Below is a small trained network, with its code and all its weights. Each question gives an input and a class and asks what happens when units are switched off, that is, made to give their printed mean instead of their output.

import numpy as np


def w(rows, s, z=0):
    codes = np.array(rows[::2]) - 128.0
    scale = np.full(codes.shape[1], s)
    scale[-1] = z or s
    return codes * scale


def f(y):
    return np.maximum(y, 0)


def log_softmax(a):
    a = a - a.max(-1, keepdims=True)
    return a - np.log(np.exp(a).sum(-1, keepdims=True))


def net(x, mask):
    res = np.array(x, float).reshape(1, 6) / 4 @ E
    y = f(res @ A[0][:, :-1].T + A[0][:, -1])
    res = res + np.where(mask, y, B[0][:, -1]) @ B[0][:, :-1]
    return log_softmax(res[-1] @ U[:, :-1].T + U[:, -1])


A, B = {}, {}
E = w([
[118,152,113,125,144,119,136,127,131,127,137,139],'x0',
[118,142,121,126,139,122,132,125,130,126,133,135],'x1',
[98,74,199,137,176,30,163,252,94,85,141,100],'x2',
[49,101,80,106,73,143,109,138,42,130,221,123],'x3',
[125,124,131,120,133,129,121,127,131,131,131,125],'x4',
[135,124,156,126,197,139,103,87,1,180,81,163],'x5',
],0.014)
A[0] = w([
[148,123,161,122,161,72,142,225,95,114,130,126,115],'neuron 1',
[116,124,190,143,192,111,143,132,96,130,71,127,91],'neuron 2',
[126,133,103,134,101,134,128,131,44,141,155,128,107],'neuron 3',
[99,116,120,124,133,144,105,112,22,143,153,129,2],'neuron 4',
[128,129,99,121,78,135,126,127,137,130,175,123,159],'neuron 5',
[177,141,138,132,201,132,135,88,87,148,48,136,146],'neuron 6',
[82,115,93,121,47,133,128,157,134,117,204,115,109],'neuron 7',
[152,132,130,130,124,119,132,150,250,113,117,120,254],'neuron 8',
[99,104,173,129,140,61,144,250,105,99,149,122,84],'neuron 9',
],0.023,0.0084)
B[0] = w([
[84,80,74,153,173,102,112,177,138,87,96,130,226],'neuron 1',
[93,89,52,143,220,113,101,133,128,101,107,141,197],'neuron 2',
[126,168,133,119,60,123,179,148,156,132,155,123,181],'neuron 3',
[162,121,117,100,81,109,246,151,170,133,79,108,191],'neuron 4',
[133,130,99,147,62,134,72,118,139,108,125,139,178],'neuron 5',
[191,150,183,100,183,146,72,73,86,154,168,127,223],'neuron 6',
[77,151,191,183,144,173,39,100,92,132,170,145,215],'neuron 7',
[135,142,123,104,46,116,242,151,151,141,114,114,217],'neuron 8',
[154,174,252,106,211,135,158,163,61,178,171,98,253],'neuron 9',
],0.02,0.042)
U = w([
[192,166,85,74,59,131,201,63,215,127,101,124,255],'0',
[165,169,217,107,218,148,67,82,56,162,188,109,171],'1',
[96,124,158,103,164,50,244,230,144,117,102,66,157],'2',
[119,61,91,121,254,71,54,132,99,81,101,133,9],'3',
[47,141,113,194,102,175,32,85,151,80,154,161,39],'4',
],0.0088,0.0035)

Each question gives the input, the list of numbers given to net, and the class t.
The units are the neurons (one row each of A and B). Each row of codes is followed by its name. A weight is (code - 128) times the scale printed after its matrix; where a second scale follows, it is the last column's (A, B and U).
mask holds one flag per neuron, in row order. A switched-off neuron (its flag False) gives its mean, the last column of its row in B, instead of its output. The means were averaged over made-up inputs and are rounded, as every weight is.
A unit's drop is (log p(t) with every unit on - log p(t) with that unit switched off) / (log p(t) with every unit on - log p(t) with every unit switched off).
The circuit of an input: a set's keep is (log p(t) with only the set's units on - log p(t) with every unit switched off) / (log p(t) with every unit on - log p(t) with every unit switched off). Starting from all 9 units, units are removed one at a time, each time the one whose removal leaves the highest keep (on an exact tie, the one counted first), for as long as the keep stays at least 0.8.
circuit, biggest first: the units of the circuit, biggest drop first
top k neurons: the k neurons with the biggest drops, biggest first
drop of u: that unit's drop, to one decimal
input [-3,-8,4,-3,-8,1], class 3: circuit, biggest first -> neuron 1; neuron 2
input [6,-7,4,-4,1,8], class 3: circuit, biggest first -> neuron 2
input [-4,-8,6,-7,-6,0], class 2: top 4 neurons -> neuron 8; neuron 9; neuron 7; neuron 1
input [5,-1,5,0,1,-2], class 2: top 3 neurons -> neuron 6; neuron 1; neuron 7
input [4,-2,6,1,4,2], class 2: top 2 neurons -> neuron 9; neuron 6
input [-8,1,2,-5,-3,2], class 3: top 2 neurons -> neuron 2; neuron 9
input [7,4,8,-8,7,7], class 3: top 2 neurons -> neuron 2; neuron 1
input [8,6,2,5,0,2], class 2: top 2 neurons -> neuron 4; neuron 6
input [-4,7,1,1,-8,6], class 2: top 2 neurons -> neuron 4; neuron 7
input [-6,4,-7,1,-2,8], class 0: top 4 neurons -> neuron 4; neuron 9; neuron 7; neuron 3
input [-3,-2,0,0,2,-8], class 0: top 3 neurons -> neuron 8; neuron 9; neuron 1
input [7,1,4,-7,-3,2], class 3: top 2 neurons -> neuron 2; neuron 1
input [4,8,-1,8,0,-1], class 4: top 2 neurons -> neuron 7; neuron 9
input [-2,7,7,7,6,-6], class 1: circuit, biggest first -> neuron 9
input [2,7,5,4,-1,3], class 2: drop of neuron 6 -> 0.0
input [5,2,-8,-3,0,-8], class 0: drop of neuron 8 -> 0.4
input [1,-2,0,-3,-7,0], class 0: drop of neuron 1 -> 0.2
